(in the rows, 128 means zero)
Each row of numbers belongs to one of the objects below and depends on some of the facts about them. Some rows are named. Which object is each other row?

There are 3 kinds of fact about the objects: μ, τ, η.
meli (τ ploklupo) (η bavum)
ploklupo (μ gumeplim nogru) (η vogre)
kodras (η zutral)
fluflofo (μ guklo tastipo) (η trutoklu)
stirin (μ vifleplis klugrelos) (τ gratran) (η samu)
kuzas (η trutoklu)
goskul (η skotros)
skotros (μ vifleplis stimu skavos) (η trubu)
guto (μ rustego kitek)
fliflom (μ braklak plestek) (τ grefis) (η zutral)
drefa (μ trodre) (τ grefis) (η bruse)
flelen (μ klugrelos grefis) (η vogre)
faros (μ zistis) (η guto)
kluzaka (μ viplo) (τ pleklok) (η trutoklu)
skofel (μ guklo) (η ledra)
nogru (μ klogi) (τ fibridre) (η bavum)
bavum (μ rustego) (η skovak)
tegudres (μ stimu) (η guto)
tatrul (μ plikik vifleplis viplo skupil) (η flazer)
mobur (η samu)
driflir (μ guto) (η skotros)
plogis (η trutoklu)
mabrenur (μ steda) (τ stirin) (η nenin)
skavos (μ tatrul)
rogon (μ fliflom) (η suvak)
braklak (μ vifleplis) (η dutes)
grabrek (μ kitek) (η guto)
vogre (μ ploklupo guto) (η trubu)
vaskodra (μ faros) (η pudru)
vudok (η bonebram)
zistis (μ klugrelos plestek) (η skovak)
nubrik (η suvak)
vafluk (μ fliflom) (η pleklok)
zoder (τ braklak) (η vufil)
suvak (μ klugrelos)
fufis (μ gritur tovak plestek) (η nubrik)
lotror (μ plestek) (η suvak)
kavol (η kagra)
skobro (μ vifleplis) (η skovak)
gumeplim (μ nenin)
zetiril (μ fetros) (η loler)
flostol (μ kitek pabro) (τ grefis) (η nenove)
trodre (η medasal)
zutral (μ klikim sutri ruvun kitek siru) (η nenin)
sutri (μ vifleplis braklak rupu skupil) (τ tatrul) (η nubrik)
flodon (η bavum)
tuzuk (η steda)
plikik (η trutoklu)
kestas (μ mukan) (τ kavol) (η rogon)
pifol (μ zistis) (η pemugra)
nustu (η tregrerul)
fisker (μ vifleplis) (τ suvak) (η trutoklu)
kitek (μ vifleplis) (τ zutral) (η medasal)
viplo (μ vifleplis) (η bavum)
greda (μ pabro) (η tute)
treskas (μ vuski plestek) (η fudal)
vugel (μ trebirun vitrelu) (η suvak)
stibran (μ flusto) (η vitrelu)
troskan (μ stirin) (η nustu)
pudru (μ fudal) (η trutoklu)
brebon (μ bodriskin flaba) (η pudru)
guklo (μ vifleplis) (η vogre)
tregrerul (μ loler)
pludres (μ braklak stezevus) (η skovak)
bonebram (η pleklok)
loler (η pemugra)
tibal (μ bavum) (η treskas)
trebirun (μ lofli) (η fudal)
nenin (μ klikim vifleplis fisker)
lofli (μ vifleplis braklak) (η skotros)
flaba (μ tidru) (η trodre)
stodimek (η dutes)
gritur (μ sutri plestek) (η vufil)
mabi (μ gratran vifleplis braskin rustego) (τ tibal) (η skotros)
pitromi (μ tastipo nozo) (τ vudok) (η bavum)
bruse (μ sutri vifleplis)
lofol (μ vifleplis) (η trutoklu)
nozo (μ klogi vifleplis) (η skovak)
stugis (η medasal)
dreski (η nenin)
perim (η steda)
bukli (μ vuski stodimek) (η steda)
dutes (η vaplel)
stopul (η loler)
tastipo (μ braskin klugrelos) (η trodre)
tovak (μ klugrelos)
sabral (μ duzem flusto) (η kagra)
gudir (μ suvak) (τ bavum) (η guto)
grefis (μ lofli) (η bavum)
steda (μ viplo)
trutoklu (μ vifleplis klugrelos)
befes (μ gritur vifleplis vaskodra tuzuk) (η vufil)
siru (μ mabrenur) (η bavum)
gratran (τ stibran) (η skudom)
sepa (μ plogis nozo stodimek grefis) (η vafluk)
pemugra (μ braskin)
samu (μ vitrar) (η pemugra)
vuski (τ skudom) (η tute)
gukir (μ vifleplis trutoklu) (η rogon)
tubrul (μ fibridre) (τ skudom) (η nenove)
fibridre (μ tastipo) (η vugel)
dripul (μ steda) (η medasal)
flusto (μ tuzuk) (η guto)
vitrar (μ vifleplis) (η ledra)
skudom (η ligaflor)
brakara (μ gratran meli lofol) (η medasal)
ledra (μ braskin rustego pludres) (η nenin)
skupil (η skotros)
vifleplis (τ trutoklu) (η zutral)
rebrek (μ klogi trubu) (τ ligaflor) (η zutral)
tidru (μ flelen) (τ tuzuk) (η samu)
mukan (τ busta) (η trutoklu)
groker (η medasal)
kogek (η bavum)
stezevus (μ kitek) (τ nubrik) (η bonebram)
vubrol (η vafluk)
rustego (μ vifleplis) (τ vufil) (η medasal)
grogal (η samu)
zodi (μ grefis) (η tute)
ruvun (μ tuzuk) (η skavos)
fetros (μ braklak klugrelos) (η skotros)
flazer (μ kitek) (η tovak)
gotil (η steda)
stimu (μ vifleplis kavol) (η ledra)
pastakir (τ suvak) (η vufil)
busta (η steda)
brazo (μ vifleplis) (τ vudok) (η vufil)
zesu (τ nustu) (η zutral)
sunuk (μ bodriskin plestek kodras) (η bavum)
nenove (η kagra)
daban (μ rogon plestek) (η nubrik)
klikim (μ klugrelos guto) (τ rogon) (η guto)
grifa (μ nenin) (η treskas)
lidim (μ vifleplis) (η rogon)
klemas (τ guto) (η fudal)
bradron (η bonebram)
klugrelos (μ vifleplis) (η vogre)
kagra (μ braskin)
rupu (μ viplo) (τ ligaflor) (η rogon)
tute (η kagra)
mevostal (μ braklak) (τ lidim) (η nubrik)
rakle (μ kagra steda) (η busta)
rigar (μ gumeplim) (η vaplel)
bodriskin (η pudru)
braskin (μ vifleplis klugrelos) (η vufil)
vitrelu (μ gratran braskin guklo troskan nozo dripul) (η gumeplim)
klogi (η nubrik)
duzem (μ kavol) (η zutral)
pabro (μ fibridre) (η skavos)
medasal (μ braskin zistis skupil)
plozu (μ klugrelos tuzuk) (η skavos)
plestek (η vufil)

Some rows with their names:
[114 117 125 124 108 127 113 120 148 118 133 127 137 131 125 121 144 142
 136 133 121 141 108 128 128 112 125 142 128 128 121 121 118 110 106 130
 127 124 134 123 119 168 102 128 119 127 115 104 122 120 122]: tidru
[ 99  99  95 123 104  90 168 138 127 112  98 134 153 120 163 157 144 167
 145 144 160 127 120  86 134 136 121 160 122 118 112 119 123  97 112 130
 102 105 127 143 116 167  93 117 103 145 100 108 119 129 115]: stezevus
[140 130 133 139 154 102 107 140 161 131 126 129 122 138 128 121 110 115
 155 140 153 124 108 113 147 131 140 161 134 152 119 127 156 105 139 131
 118 130 138 150 152 152 126 114 149 143 137 116  87 105 132]: gritur
[134 136 136 128 115 148 106 154 126 138 148 142 132 119 126 138 149 125
 129 150 140 134 122 137 128 129 127 117 127 109 116 139 128 117 146 130
 119 102 127 117 141 130 139 121 138 136 131 142 110 130 137]: stugis
[140 133 132 128 164 128 170 105 118 116 119 107 113 137 132 125 112 116
 121  92 100 117 149 110 130 123 120 110 137 140 155 129 124 166 123 139
 159 172 126 108 110 101 121 117 132  98 125 130 156 120 116]: medasal
[134 119 135 137 138 131 121 124 148 127 139 131 127 128 126 121 137 126
 129 139 136 132 120 131 146 131 128 141 132 138 122 137 139 108 127 136
 126 111 133 140 138 147 123 124 130 122 123 110 115 115 140]: pifol
[135 117 133 139 136 134 124 126 149 131 141 133 125 126 125 122 142 131
 129 144 139 130 116 136 144 128 125 139 128 135 129 141 136 113 128 136
 123 105 130 141 137 146 118 123 124 128 116 108 116 115 138]: vaskodra
[114 138 125 113  89 137  94 153 127 130 140 137 140 124 126 137 147 137
 138 140 127 143 110 131 109 111 125 122 123 104 112 120 111 120 128 123
 120 124 129  99 124 153 122 124 134 140 128 140 112 136 118]: klemas
[134 116 134 137 132 138 126 121 144 130 142 130 127 124 124 121 143 130
 125 140 134 132 121 134 141 130 126 136 129 135 124 140 135 112 128 136
 126 103 131 144 135 143 120 125 123 124 119 112 123 119 137]: sepa
[125 125 113 137 128 100 154 107  87 143  77 114 117 141 129 118  51 108
 109  80 109  94 153 131 105 137 136 113 121 144 152 100 134 163 125  90
 136 170 114 156 106  67 160 166 105 128 149 155 172 164 108]: skobro
[112 111 170 117 103 130 124 110 159 117 164 108 160 128 144 127 130 162
  97 124 138 144 102 130  93  90 133 133 124 136  80 112 124 115 143 147
 103 141 151 129 133 177 102 111 115 152 114 110 145 111  88]: tubrul
[134 137 135 126 117 147 106 153 127 138 147 142 131 118 126 138 146 126
 128 147 140 133 123 136 128 130 126 116 126 110 118 139 128 118 148 130
 120 102 126 116 139 129 140 120 138 136 132 143 111 132 135]: stopul
[109 150 116 145 142 114 122 125 134 122 144 149 152 138 118 106 126 152
 128 169 155 140 142 147 103 154 146 152 104 127 110 147 130 146 111 115
 115 128 130 172 139 120 137 165 125 170 140 105 145 126 158]: gukir
[136 135 136 129 119 149 104 157 130 139 150 144 129 120 127 140 149 128
 129 151 144 134 121 140 129 129 124 116 126 109 118 141 128 118 147 131
 117 102 126 114 140 132 138 120 137 135 127 139 107 129 137]: kuzas
[120 162 125 139 132 144 116 155 134 117 175 153 152 125 122 115 160 140
 142 171 146 148 137 113  99 151 137 123 108 100  90 158 119 147 142 127
 131 113 137 134 137 133 130 131 152 156 154 145 134 129 150]: klogi
[134 136 135 127 116 148 107 155 126 138 147 142 131 119 126 139 147 125
 129 148 140 134 123 138 128 129 126 117 125 110 116 138 129 116 147 130
 119 104 126 116 140 130 140 119 139 136 130 142 111 130 136]: mobur
[126 158 117 137 180 115 187 112 122 101 136 118 133 140 133 106 123 133
 142 114 113 126 161  79  97 144 131 119 118 129 131 146 116 201 127 134
 167 184 134 129 106  97 110 122 145 126 154 140 177 121 122]: vugel
[127  96 134 156 107 113  93 134 153 141 119 127 125 125 129 104  86  81
 132 108 126 112 106  96 140 141 134 140 135 149  94 113 161  75 154 103
 134  90 144 179 131 164 145 138 132 108 164 159 114 148 121]: sunuk

Rows to name:
No name comes twice in this set of rows, the named rows included.
[107  97 108 145  67 131  94 117 146 134 116 105 134 136 115  99 121  95
 104 112  94 132 101  95 117 124 124 142 118 133 110 106 118  68 137  89
 144  99 128 161  98 183 113 172 116  84 138 140 122 172 112] : pitromi
[128 118 103 125 160  90 223 124  96 113  83 113 126 126 167 159 109 139
 135 101 135 101 160  67 133 144 118 124 130 128 150 126 127 156 135 138
 136 155 119 127 106  92 113 104 117 119 114 139 153 132 105] : flazer
[132 109 129 138 130 137 138 120 143 129 139 129 130 120 129 122 150 136
 127 142 138 130 121 126 145 133 125 140 127 133 124 143 135 108 130 137
 124  94 131 150 133 146 112 122 118 125 116 112 123 121 136] : pabro
[122 132 119 134 132  99 106 126 125 145 109 139 131 141 119 123  93 140
 125 149 159 120 126 174 123 135 148 158 116 145 140 119 145 125 111 106
  96 135 118 169 146 108 151 164 112 172 124 101 118 128 143] : braklak
[118 122 145 134 140 135 115 126 150 109 135 136 139 133 129 127 135 117
 107 134 129 142 139 135 154 141 124 138 146 137 111 132 141  90 108 143
 132 117 139 127 139 156 141 141 133 101 117  95 126 113 162] : plozu
[146 137 125 126 169 109 174 113 117 123 107 106 109 137 137 128  98 114
 138  91 111 108 142  95 128 124 126 118 135 143 156 122 132 170 135 135
 153 181 125 114 115  96 120 107 139 113 134 140 143 120 105] : vafluk
[ 91 115  91 120  96  82 142 131 111 128  84 142 154 133 145 149 113 178
 130 154 169 124 126 146 115 134 136 164 108 123 131 108 122 115  93 106
  82 123 115 160 123 130 122 160  86 178 100  96 128 141 127] : kitek
[105  87 123 144  66 128  96 120 143 135 122 122 135 124 126 101 109 107
 125 105 103 125  97 107 118 121 126 131 125 132  96 102 128  82 129  98
 136  91 141 162 105 184 120 150 108 107 152 153 138 163 106] : nogru
[ 90 168 119 124 179 114 165 130 115  70 123 140 162 143 136  98  89 111
 154 110  93 122 202  86 107 151 124 124 158 116 135 125 141 190  68 154
 182 192 149 113 103 144 137 151 188  96 126 110 203  93 171] : suvak
[128  77 142 157  91  97 100 101 165 125 111 124  86  93 124  99 126  99
 112 101 111 124 122 115 151 155 108 133 138 136  88 103 128 108 160 110
 100  62 160 173 121 168 149 154 108 111 180 150 119 159 126] : grefis
[134 114 135 140 134 142 124 120 148 130 146 133 127 125 123 121 150 134
 120 144 134 134 119 141 143 127 123 136 129 133 127 142 132 113 124 138
 126  99 130 141 135 148 118 128 119 120 113 106 123 117 142] : fluflofo
[133 121 130 136 124 139 112 110 133 146 138 132 126 129 110 109 128 139
 119 144 133 128 118 169 126 124 136 139 117 139 139 135 131 131 119 119
 117 111 121 158 136 121 127 147 109 144 121 109 132 128 136] : tatrul

Now the same objects, written a new way:
Some objects and their rows:
[ 98 109 115 100  93  76 152 117 140 107 123 135 130  54 146 146  79 139
 129 136 146 147 127 108 161 101 135 132 150 132 142  78]: troskan
[ 96 101 111 100  87  82 153 120 141 101 118 136 129  54 148 154  74 143
 129 141 153 135 127 112 165 109 139 144 149 132 143  67]: pabro
[104 107 113 130  83  94 175 100 126  86 115 142 148  52 177 155  76 111
 143 144 158 153 138 122 176 136 133 122 125 117 160  87]: fibridre
[ 74 122 116  96 103  62 129 130 141 133 117 133 158  72 157 147  99 126
 130 150 130 183 148  99 174  89  91 125 171 115 142  78]: skavos
[ 76 130  93 105  91  76 120 145 139 128 108 139 160  78 156 141  80 134
 132 164 137 173 152 101 174  86  85 136 159 111 150  63]: tregrerul
[ 86 113 100 102 111  58 132 131 151 126 120 126 163  35 163 166  85 118
 134 159 137 187 147 101 177  75  77 139 165 118 143  56]: guto
[ 93 114  97  93  75  92 146 131 139 106 117 137 133  61 146 142  65 154
 135 145 150 131 143 117 157  95 130 136 137 131 145  75]: gotil
[ 76 111 106  99 102  65 123 130 139 138 117 136 157  72 161 153  98 123
 129 154 140 186 136 101 176  95  88 136 173 113 147  65]: gumeplim
[ 93 115  99  91  75  90 148 129 137 104 115 137 133  59 145 142  67 155
 132 143 147 128 141 118 159  99 128 137 140 130 144  72]: mobur
[ 81 123 113 107 105  61 126 128 140 126 116 139 155  70 158 143  94 120
 128 155 131 186 136 102 177  82  88 124 168 114 144  68]: samu
[103 117  91  89  71  80 140 121 140 113 118 134 120  50 139 152  47 152
 137 137 151 131 154 121 162  90 104 137 148 134 144  62]: vudok
[ 82 131 122 110 106  56 122 133 137 126 115 136 150  71 156 141  92 118
 129 152 133 182 138  95 179  83  89 128 166 116 146  75]: bruse
[ 95 122 122  96  87  88 147 120 149  98 131 129 129  55 143 141  72 136
 138 132 155 138 134 104 146  98 138 128 146 126 144  85]: gritur
[116 119 139 146  80  85 117 131 152 110 134 111 151  66 127 127  67 154
 122 144 167 127 152  90 149  87 149 159 134 132 173  91]: sunuk
[ 97 135 112  99  81  86 144 125 140  94 116 133 125  57 145 130  65 138
 129 138 154 139 131 102 151  90 135 132 144 130 152  74]: brebon
[ 85 105 123  94  96  72 156 118 140  96 121 137 131  48 147 134  92 157
 112 133 145 134 123 100 159  91 147 134 149 127 128  82]: fisker
[112  92 136 139  87  72 129 122 149 127 130 117 154  57 129 143  82 173
 124 145 147 131 161 113 163  94 144 158 142 139 160  98]: siru
[ 92 117 133  95  98  77 142 119 139 117 125 137 140  54 146 153  66 144
 141 133 137 136 116 136 153  96 144 139 145 143 109  75]: stimu

Which object is each row?
No name comes twice in this set of rows, the named rows included.
[ 70  83 143  60  98  81 148 122 145 130 129 130 158  51 151 177  94 152
 143 121 147 133 105 133 142 111 153 148 154 137  84  74] : vifleplis
[ 90 126 107  91  80  89 140 130 136 113 119 138 145  62 149 147  57 151
 140 139 145 134 122 131 150  91 135 144 132 142 116  68] : dreski
[ 76 126 125 101 110  61 115 131 138 139 120 141 162  72 161 153  82 115
 137 151 132 183 118 118 170  84  96 138 162 127 113  58] : nenin
[114  96 126 144  98  45  89 120 158 161 132 114 170  68 135 162  82 142
 117 161 145 193 182 109 178  93  81 163 168 127 165  75] : bavum
[ 88 135 129  80  83  99 130 131 146 114 127 130 146  60 149 152  55 138
 149 131 161 132 115 131 128  94 143 145 139 134 106  68] : kodras
[110 124 114 129  87  63 178 103 121 101 121 139 131  22 166 151  70 116
 133 121 162 125 164 113 189  93 104 115 127 113 130  80] : lidim
[100 119 116 107  87  81 149 127 140  96 112 137 126  55 140 140  59 139
 135 144 138 128 132 108 167  98 139 136 144 128 145  76] : sabral
[ 89 120 126 122  84  59 178 110 125  91 116 145 131  35 158 134  88 130
 112 117 171 108 157  90 187  92 115 120 126 101 113  85] : mevostal
[ 76 125  90 108  92  87 134 146 133 131 112 128 172  65 172 152  82 120
 154 170 141 169 146 104 172  83  81 136 163 116 163  68] : ligaflor
[ 79 113  92  90  85  78 155 137 151  92 113 135 141  31 139 136  76 169
 114 145 152 125 143 103 156  74 131 150 135 121 122  69] : klemas
[106  96 118 119  90  77 135 113 137 125 130 122 147  56 147 141  91 160
 120 136 159 144 134 114 165  95 146 153 148 137 157  83] : nozo
[100 133 106 104  91  81 143 116 129  98 118 136 124  54 151 123  74 143
 120 130 155 151 126 108 161  79 134 136 135 136 156  66] : sepa
[108 104 136 124  86  87 131 125 150 110 133 117 140  55 139 149  80 141
 127 138 162 134 140  98 151 108 145 151 150 128 159  86] : zistis

Now the same objects, written a new way:
Known rows:
[125 133 126 126 124 127 125 124 129 126 135 126 127 132 122 130 121 125
 125 127 129 131 127 125 130 127 133 129 133 124 130 126 132 128 128 123
 132 125 133 129 130 129 130]: vaskodra
[135 138 138 127 110 127 132 105 131 132 141 119 134 130 125 143 120 150
 122 127 124 130 128 109 128 129 145 137 146 129 128 140 139 140 141 119
 131 122 139 130 135 118 151]: tidru
[159 137 109 135 127  83 155 137 101 158 128 157 151 116 126 178 168 128
 130 134 111 115 129 116 128 131  82 108 103 126  97 100 113 159 145 180
 134 128 105 122 129 149 114]: nozo
[119 122 123 121 126 124 131 133 119 136 123 124 132 132 129 131 127 120
 124 129 126 124 126 121 128 136 120 131 136 122 144 138 120 115 123 123
 125 125 139 122 126 124 132]: plozu
[120 118 117 120 131 126 133 137 116 133 120 125 132 131 129 131 127 114
 125 128 129 120 122 123 126 137 118 131 131 119 146 138 120 114 120 124
 126 125 142 119 122 122 130]: grifa
[153 132 130 136 134  93 142 141 108 165 115 160 144 109 147 158 181 139
 143 139 111 126 145 136 140 128  81 103 101 138  92  93 104 154 141 184
 122 140  85 125 136 158 104]: bavum
[105 119 145 121 132 152 106 133 137 135 111 124 119 127 149  94 128 132
 134 134 131 145 146 151 144 130 132 129 135 138 142 129 116 108 116 112
 116 143 123 127 136 131 119]: vugel
[128 130 119 127 130 128 127 131 126 123 131 129 129 130 123 130 122 120
 125 126 131 127 125 128 127 128 130 126 126 122 131 125 130 127 125 126
 134 126 131 128 127 130 126]: flusto
[124 128 150 124 143 134  86 114 132 141 116 123 118 127 166  90 136 112
 132 147 115 153 152 140 138 130 132 128 116 139 125 144 108  99 124 119
 134 141 148 126 119 129 106]: skotros
[128 131 118 126 130 132 126 130 126 120 131 128 128 131 121 128 121 118
 125 127 131 128 124 129 127 127 133 127 126 121 129 124 132 128 123 125
 137 124 132 129 128 130 128]: lofol
[109 111  90 109 120 162 132 130 121 134 112 137 131 122 122 121 114 127
  88 118 133 157 126 122 145 130 122 127 135 139 160 129 114 127 128  80
 119 153 159 121 124  99 123]: lidim
[113 119 144 121 135 136 116 136 128 141 112 127 124 125 148 108 139 128
 136 135 126 135 143 146 139 134 120 126 131 133 139 130 112 109 118 128
 114 137 119 124 133 134 120]: samu
[112 130 156 125 117 126 116 119 134 150 123 122 128 129 144 117 137 143
 134 133 119 144 149 137 146 130 124 130 148 138 134 129 116 117 130 126
 114 136 119 127 142 135 127]: treskas
[134 127 125 127 131 145 129 123 131 114 130 123 125 126 126 127 116 134
 125 126 135 124 119 123 123 129 145 134 128 126 131 140 140 132 128 116
 132 126 138 129 126 115 141]: zesu
[127 131 139 135 129 146 122 122 127 128 139 129 109  99 126 118 149 126
 128 118 128 144 119 117 135 122 144 137 116 128 125 128 131 121 118 135
 113 126 120 123 147 143 115]: skudom
[158 136 110 135 123  78 160 134 103 159 131 155 152 119 122 181 167 128
 128 131 110 116 126 110 126 129  83 111 108 128  98 104 113 159 148 177
 132 126 107 123 126 146 117]: flodon
[122 131 140 131 131 134 115 129 138 126 127 128 122 128 136 112 131 133
 135 129 128 140 140 145 137 122 133 125 127 134 122 117 127 126 125 129
 126 135 113 132 134 138 118]: bonebram
[138 142 116 132 130 132 122 125 135 107 143 132 124 131 112 131 114 121
 125 122 133 132 123 130 126 118 144 123 119 121 114 109 146 143 129 127
 148 123 127 137 131 137 125]: plikik

Which object is each row?
No name comes twice in this set of rows, the named rows included.
[153 136 138 140 129  90 140 135 115 166 120 159 143 111 145 155 181 145
 145 139 109 131 149 137 141 125  82 104 103 144  87  91 105 155 144 184
 121 142  80 127 138 161 101] : skovak
[145 141 132 130  98  67 162 114 101 187 135 143 160 123 128 192 169 150
 124 135  97 125 137  95 136 136  77 120 141 133 111 118 107 154 159 171
 117 123 116 118 137 142 131] : sunuk
[130 115 128 127 135 154 138 126 105 136 125 127 113  89 136 129 155 125
 123 119 128 124 104  97 125 140 138 147 116 118 148 160 123 110 113 130
 108 122 143 110 139 120 132] : tubrul
[147 152 122 131 136 125  95 100 135 111 145 125 120 136 128 117 112 102
 117 135 120 148 129 120 124 119 154 125 109 126 106 132 140 127 135 115
 164 126 163 135 113 127 116] : skupil
[112 139 151 122  95 112 130 102 131 155 141 113 137 138 125 139 125 146
 121 129 113 142 140 109 140 131 131 139 168 133 142 141 125 123 141 116
 116 122 140 126 139 125 144] : brebon
[130 128 125 121 140 124 102 115 118 135 122 121 124 134 148 111 125  96
 119 142 116 137 131 117 123 137 130 133 117 125 137 159 112 100 125 113
 145 130 175 120 106 115 116] : driflir
[142 125 139 132 131  91 140 142 105 180 106 156 146 110 160 153 189 142
 145 144 107 127 153 138 145 135  71 107 110 142 103 102  91 140 138 184
 111 145  85 119 138 157 103] : skobro
[147 148 135 139 116 149 130  97 128 118 158 128 112  94 111 143 139 145
 119 112 126 139 106  93 128 120 171 143 122 122 114 133 154 145 133 129
 128 114 132 128 154 135 139] : vuski
[143 126 130 122 141 133 105 107 119 133 120 121 125 126 157 114 127 112
 120 144 117 135 129 112 121 138 140 135 114 129 130 167 119 110 130 113
 145 132 173 121 107 106 129] : mabi
[130 157 144 133  96 116 122  94 145 130 160 119 132 138 107 142 114 148
 121 123 118 147 137 115 137 116 153 131 154 131 114 118 149 148 147 120
 136 120 129 139 145 138 140] : bodriskin

